[106 129 107 135 135]  mor
[106 129 141 135 142]  kadin
[ 62  68 137  71 149]  fop
diff mor: [106 128 107 135 135] => 1, [129]
miss fop: [ 71  62 137 149] => [68]
kadin? => [106 129 141 135 142]
miss kadin: [129 142 135 106] => [141]
diff fop: [ 62  68 137  71 148] => 4, [149]

[ 68 114 169 145 144] -> peko
[130 165 146 135  63] -> Bila
[ 75 101 171 145 149] -> tusor
[ 72 151 152 151 104] -> Tova
[149 152  98  76 165] -> Vekup
[166 150 152  97  78] -> Sube
Vekup? => [149 152  98  76 165]
miss Tova: [104 151 151  72] => [152]

[150 168 137 124 105 116 122] : ferun
[122 147 135 127 121 129 132] : todis
[122 117 135 127 121 129 132] : bedil
[108  86 116 107 101  96 147] : bize
[128 152 127  83 140 122  92] : kebab
[127 130 129 126 130 126 132] : Fer
[122 117 135 143 169 144 114] : lebo
todis? => [122 147 135 127 121 129 132]
Fer? => [127 130 129 126 130 126 132]
diff todis: [121 147 135 127 121 129 132] => 0, [122]
miss lebo: [135 143 117 122 114 169] => [144]
miss bize: [147 107 116  96 101  86] => [108]
diff bedil: [122 117 135 126 121 129 132] => 3, [127]

[109 139 123 121 135 160 120 120 112 134 145 146 127 130 128 131 121 123
 122 132 142 119 124 122 127 119 139 127 140 104 127 136 117 125 155 119
 120 122 115 148 115 141 142 168 124 140 139 146 111 141]  Zova
[124 131 148 150  97 108 145 155 127 122 124 121 136 135 111 127 117 148
 139 120 107 142 116 120 149 131 135 111 136 130 118 122 100 152 165 159
 129 112 141 130 156 135 141 133 154 133 111 121 149 118]  toti
[107 126 113 109 154 151 106 105 121 130 144 129 116 114 142 129 124 107
 111 134 148 114 141 138 116 112 135 143 132 112 124 133 132 107 128 108
 123 139 120 147 110 126 132 140 110 132 146 150 109 140]  leku
[113 135 100  95 171 185  99  88 113 141 150 153 118 121 148 133 134  99
 108 141 168 102 138 131 102 116 131 148 131 102 138 144 149  96 113  82
 118 140 100 146  82 133 127 163  94 134 158 155  87 153]  bem
[126 119 115 114 149 129 113 110 133 127 130 119 118 115 142 127 133 110
 117 131 138 121 143 142 115 121 125 144 121 132 128 128 143 109 103 112
 129 144 128 129 117 116 119 110 111 122 138 134 121 131]  kigeg
diff leku: [107 126 113 109 154 151 106 105 121 130 144 129 116 114 142 129 124 107
 111 134 148 114 141 138 116 113 135 143 132 112 124 133 132 107 128 108
 123 139 120 147 110 126 132 140 110 132 146 150 109 140] => 25, [112]
kigeg? => [126 119 115 114 149 129 113 110 133 127 130 119 118 115 142 127 133 110
 117 131 138 121 143 142 115 121 125 144 121 132 128 128 143 109 103 112
 129 144 128 129 117 116 119 110 111 122 138 134 121 131]
diff kigeg: [126 119 115 114 149 129 113 110 133 127 130 119 118 115 142 127 133 110
 117 131 138 121 143 142 115 121 125 144 121 132 128 128 142 109 103 112
 129 144 128 129 117 116 119 110 111 122 138 134 121 131] => 32, [143]

[116 116 141 124  99 126 109 119 141 116 121 152 125 137 131 134]  Deze
[155 148 109 133 138 109 141 103 159 156 114 127 188 151 172 121]  buza
[130 123 128 147 119 125 130 113 114 119 112 150 122 151 126 122]  muki
[141 130 121 134 132 131 137 137 140 119 133 119 133 138 128 116]  tuneb
[124 114 107 105 100 125 103 155 132 128 122 116 131 133 122 132]  venad
diff venad: [124 114 107 105 100 125 103 155 132 128 122 116 130 133 122 132] => 12, [131]
buza? => [155 148 109 133 138 109 141 103 159 156 114 127 188 151 172 121]
miss Deze: [134 152 124 126 137 119  99 109 116 121 116 141 131 116 141] => [125]
miss tuneb: [131 119 140 116 119 128 138 133 134 130 133 137 137 132 121] => [141]

[129 125 131 125]  modo
[129 133 126 131]  buvab
[129 124 132 133]  Rele
[130 191 144 134]  tek
[135 138 125 134]  vome
diff modo: [129 125 131 126] => 3, [125]
miss Rele: [132 133 129] => [124]
diff modo: [129 126 131 125] => 1, [125]
vome? => [135 138 125 134]
miss vome: [138 135 125] => [134]
miss buvab: [129 131 126] => [133]

[124 130  97 113]  Besu
[141 134 153 142]  mora
[126 130  55 103]  Nalus
[135 125 157 133]  Dudo
miss mora: [142 134 153] => [141]
diff Besu: [124 130  97 114] => 3, [113]
Nalus? => [126 130  55 103]

[101 151 120 149  66 142 100 104 148 126  93 130] -> mif
[119 117 179 167 201 111  92 130  98 114 116 111] -> Ravot
[110  93 194 152 202 118  99 126 104  97 104 143] -> lufop
[110  93 194 106 202 118  99 126  94 105 104 140] -> motol
[110  93 194 152 202 118  99 126 104  97 124 107] -> Guder
diff lufop: [109  93 194 152 202 118  99 126 104  97 104 143] => 0, [110]
miss motol: [110 202 194  99 126 106  93 140 104  94 118] => [105]

[127 128 106 121 143 109 112 129 127 117 127 111 111] -> suku
[112 128 119 107  92 154  75 126 123  97 129 112 103] -> lodov
[134 128  95 114 148 113  72 133 136  88 128 127 114] -> lifef
[146 128 155 132 151 148 133 128 110 133 128 127 131] -> Bipu
[148 129 156 152 150 153 208 135 147 181 128  99 161] -> Zafos
[122 129 125 129 122 129 122 129 144 117 129 120 125] -> penid
[156 127 140 128 161 132 150 124  84 154 128 140 130] -> fute
[156 127 140 128 161 132 150 134  84 154 128 140 130] -> fetig
diff lodov: [111 128 119 107  92 154  75 126 123  97 129 112 103] => 0, [112]
diff lifef: [134 128  95 114 148 113  72 133 136  87 128 127 114] => 9, [88]
miss suku: [106 112 143 127 127 127 117 109 129 111 111 128] => [121]
fetig? => [156 127 140 128 161 132 150 134  84 154 128 140 130]
diff lifef: [134 128  95 114 148 113  72 133 137  88 128 127 114] => 8, [136]
Bipu? => [146 128 155 132 151 148 133 128 110 133 128 127 131]

[141 127 119 128]  rire
[ 51 135 128 127]  Gizeg
[ 73 133 128 126]  Febo
[ 52 135 127 126]  Lepab
[ 74 133 127 127]  Zan
[116 126 128 128]  Kili
[142 127 128 129]  Nogo
[146 126 128 129]  meli
[ 82 132 128 127]  kigu
[ 69 133 128 126]  nek
[125 128 128 128]  tusid
nek? => [ 69 133 128 126]
Gizeg? => [ 51 135 128 127]
miss Lepab: [126  52 135] => [127]
diff Zan: [ 74 133 128 127] => 2, [127]
Febo? => [ 73 133 128 126]

[111 111 100 108  81 143 130] : Mon
[109 149 122 133 115 129  87] : vop
[111 111 100 108 157 122 148] : totu
[111 111 100 137 120 186 131] : ruk
[138 126 123 137 157 122 128] : peka
vop? => [109 149 122 133 115 129  87]
diff peka: [138 126 123 137 156 122 128] => 4, [157]
diff Mon: [111 111 100 108  81 143 129] => 6, [130]

[134 129 126 131] = tovel
[119 119 132 127] = nokuv
[162 119 154 143] = bis
[136 119 130 153] = miva
[134 114 145 151] = Kemiz
[144 148 111 112] = dazon
[ 72 112 143 135] = guk
[140 147 164 128] = besi
[ 62 128 127 129] = kuf
[ 74 144 124 127] = vom
[104 150 146 152] = ril
kuf? => [ 62 128 127 129]
diff nokuv: [119 119 133 127] => 2, [132]
besi? => [140 147 164 128]
dazon? => [144 148 111 112]

